Below are the code and all the weights of a small trained network. Each question names an input and a target symbol and asks about switching units off, where a switched-off unit gives its printed mean instead of its output.

import numpy as np


def w(rows, s, z=0):
    codes = np.array(rows[::2]) - 128.0
    scale = np.full(codes.shape[1], s)
    scale[-1] = z or s
    return codes * scale


def f(y):
    return y / 2 * (1 + np.tanh(0.7978845608 * (y + 0.044715 * y**3)))


def softmax(a):
    e = np.exp(a - a.max(-1, keepdims=True))
    return e / e.sum(-1, keepdims=True)


def log_softmax(a):
    a = a - a.max(-1, keepdims=True)
    return a - np.log(np.exp(a).sum(-1, keepdims=True))


def net(x, mask):
    ids = ['ΓΔΛΠΨαεμξστω'.index(c) for c in x.split()]
    T = len(ids)
    res = E[ids] + P[:T]
    r = res
    for j in range(2):
        rows = slice(4 * j, 4 * j + 4)
        q, k, v = (r @ M[0][rows].T for M in (Q, K, V))
        z = softmax(np.where(np.tri(T) > 0, q @ k.T / 4**0.5, -1e9)) @ v
        o = O[0][rows]
        res = res + np.where(mask[j], z, o[:, -1]) @ o[:, :-1]
    y = f(res @ A[0][:, :-1].T + A[0][:, -1])
    res = res + np.where(mask[2:14], y, B[0][:, -1]) @ B[0][:, :-1]
    return log_softmax(res[-1] @ U[:, :-1].T + U[:, -1])


Q, K, V, O, A, B = {}, {}, {}, {}, {}, {}
E = w([
[90,224,111,172,159,121],'Γ',
[146,176,150,157,123,188],'Δ',
[85,73,163,99,84,138],'Λ',
[110,154,163,208,177,103],'Π',
[118,93,142,162,116,118],'Ψ',
[172,149,125,107,128,124],'α',
[124,80,167,102,139,80],'ε',
[145,82,198,116,165,145],'μ',
[182,141,123,24,160,96],'ξ',
[187,179,118,116,235,52],'σ',
[201,54,209,2,151,133],'τ',
[239,163,177,98,251,119],'ω',
],0.012)
P = w([
[152,180,194,179,80,109],'0',
[186,109,140,161,123,104],'1',
[101,108,77,138,127,152],'2',
[61,154,192,117,195,139],'3',
[225,71,115,144,169,105],'4',
[115,70,35,120,160,164],'5',
[87,117,170,96,253,145],'6',
],0.014)
Q[0] = w([
[111,78,88,126,157,140],'h0',
[115,115,81,145,125,135],'h0',
[220,119,110,154,100,104],'h0',
[56,104,103,109,158,213],'h0',
[36,111,102,111,198,184],'h1',
[156,156,212,154,90,78],'h1',
[240,119,83,205,4,87],'h1',
[99,152,183,71,206,144],'h1',
],0.033)
K[0] = w([
[118,83,100,95,92,135],'h0',
[95,139,108,130,92,178],'h0',
[80,199,181,140,33,101],'h0',
[166,72,40,133,160,152],'h0',
[130,47,62,142,198,142],'h1',
[168,186,251,117,97,85],'h1',
[104,217,171,163,10,126],'h1',
[192,111,121,74,205,126],'h1',
],0.028)
V[0] = w([
[111,139,154,124,186,117],'h0',
[83,166,183,94,251,96],'h0',
[109,140,137,96,135,133],'h0',
[110,116,131,115,107,141],'h0',
[62,17,163,163,116,107],'h1',
[62,192,56,115,104,88],'h1',
[153,141,152,69,78,252],'h1',
[148,124,138,254,166,253],'h1',
],0.019)
O[0] = w([
[97,94,149,136,121,137,147],'h0',
[76,52,179,153,105,155,155],'h0',
[128,125,137,116,107,147,112],'h0',
[138,144,132,113,116,143,112],'h0',
[172,160,170,171,36,137,153],'h1',
[136,60,53,121,130,101,5],'h1',
[122,155,167,3,108,158,106],'h1',
[77,153,153,101,90,6,141],'h1',
],0.016,0.011)
A[0] = w([
[114,130,32,108,92,111,96],'n0',
[183,156,62,111,59,116,145],'n1',
[72,124,63,87,94,100,67],'n2',
[98,120,32,97,7,127,16],'n3',
[124,152,95,125,140,75,187],'n4',
[183,145,41,102,82,146,107],'n5',
[160,140,174,116,124,83,33],'n6',
[168,83,47,108,58,159,29],'n7',
[158,137,141,94,126,143,53],'n8',
[155,137,95,161,77,157,81],'n9',
[101,85,97,150,112,159,86],'n10',
[113,148,155,129,153,153,2],'n11',
],0.014,0.0098)
B[0] = w([
[139,139,168,189,102,172,159],'n0',
[180,66,97,134,140,194,206],'n1',
[92,49,91,156,139,186,166],'n2',
[114,176,195,118,253,84,155],'n3',
[180,158,109,75,86,86,228],'n4',
[23,126,170,157,84,138,167],'n5',
[74,154,94,167,132,163,252],'n6',
[92,142,59,63,92,40,153],'n7',
[103,109,120,141,79,84,163],'n8',
[150,52,133,98,150,92,203],'n9',
[147,190,97,130,141,116,191],'n10',
[150,75,89,76,90,102,202],'n11',
],0.021,0.011)
U = w([
[127,24,79,205,85,125,31],'Γ',
[76,113,74,139,120,149,73],'Δ',
[117,73,105,213,74,250,3],'Λ',
[129,104,152,198,100,60,56],'Π',
[190,154,81,202,79,176,141],'Ψ',
[154,146,168,101,173,111,198],'α',
[211,82,236,221,127,151,243],'ε',
[81,157,183,195,103,197,224],'μ',
[134,104,108,109,182,253,200],'ξ',
[96,90,100,228,174,139,92],'σ',
[144,99,171,104,72,184,93],'τ',
[66,59,187,133,167,124,63],'ω',
],0.0042,0.0046)

Each question gives the input, a string of symbols that net reads in full, and the target symbol t.
The units are the heads (4 rows each of Q, K, V and O) and the neurons (one row each of A and B). Each row of codes is followed by its name. A weight is (code - 128) times the scale printed after its matrix; where a second scale follows, it is the last column's (O, A, B and U).
mask holds one flag per unit, heads first, then neurons. A switched-off unit (its flag False) gives its mean, the last column of its rows in O or B, instead of its output. The means were averaged over made-up inputs and are rounded, as every weight is.
A unit's drop is (log p(t) with every unit on - log p(t) with that unit switched off) / (log p(t) with every unit on - log p(t) with every unit switched off).
The circuit of an input: a set's keep is (log p(t) with only the set's units on - log p(t) with every unit switched off) / (log p(t) with every unit on - log p(t) with every unit switched off). Starting from the 12 units with the biggest drops (on a tie, the unit counted first), units are removed one at a time, each time the one whose removal leaves the highest keep (on an exact tie, the one counted first), for as long as the keep stays at least 0.8.
units of the circuit, in order: the units of the circuit, biggest drop first
k most important neurons: the k neurons with the biggest drops, biggest first
which heads matter: for each layer, one digit per head in row order, 1 if its drop is at least 0.15 and else 0, layers parted by /
drop of u: that unit's drop, to one decimal
input Γ ω ε Π, target ω: units of the circuit, in order -> [h0 h1]
input Ψ Ψ ξ ε τ Λ α, target τ: units of the circuit, in order -> [h1 n11]
input ε Ψ ε ε Ψ, target ε: units of the circuit, in order -> [h1 n6 n7]
input μ μ ω α Ψ Γ α, target α: units of the circuit, in order -> [h1 n4 h0]
input ω μ ε ω ε Δ Ψ, target ε: units of the circuit, in order -> [h1 n6]
input ε ξ ξ μ Γ τ, target τ: 2 most important neurons -> [n8 n11]
input Ψ Π ε ε Γ, target Ψ: units of the circuit, in order -> [h0 h1 n4 n1]
input τ α ω Ψ μ ε Λ, target μ: units of the circuit, in order -> [h1 n6]
input Ψ τ Π ξ ε Γ, target σ: 3 most important neurons -> [n2 n3 n0]
input τ ξ ε Π Λ, target τ: units of the circuit, in order -> [h1 n11 n8]
input Ψ ε μ Ψ, target μ: units of the circuit, in order -> [h1 n6 n9]
input μ ε ξ μ, target ξ: which heads matter -> 01
input Π ε ξ ε μ, target Π: which heads matter -> 01
input ε Δ ε Ψ ε ξ Ψ, target ξ: units of the circuit, in order -> [h1]
input ε Δ Ψ Δ, target Ψ: which heads matter -> 11
input ε ε ε σ τ, target ε: units of the circuit, in order -> [h1 n6 n7]
input α ε μ ε, target μ: units of the circuit, in order -> [h1 n6 n9]
input τ α α ε, target ε: 2 most important neurons -> [n6 n9]
input Δ μ μ Λ ε, target Δ: units of the circuit, in order -> [h1 n2 n6 n4]
input Ψ σ Δ, target ξ: 2 most important neurons -> [n2 n3]
input ξ μ τ ω ω Π, target Π: 3 most important neurons -> [n4 n3 n1]
input Δ μ ξ Ψ Ψ ε Γ, target ε: 2 most important neurons -> [n6 n9]
input Λ Λ Π Λ, target Π: 2 most important neurons -> [n4 n1]
input Π Γ ξ ε Δ, target Π: drop of n1 -> 0.1
input ω ε μ σ Δ α Ψ, target α: drop of h1 -> 0.3
input ξ ε ω, target α: drop of h1 -> 1.0
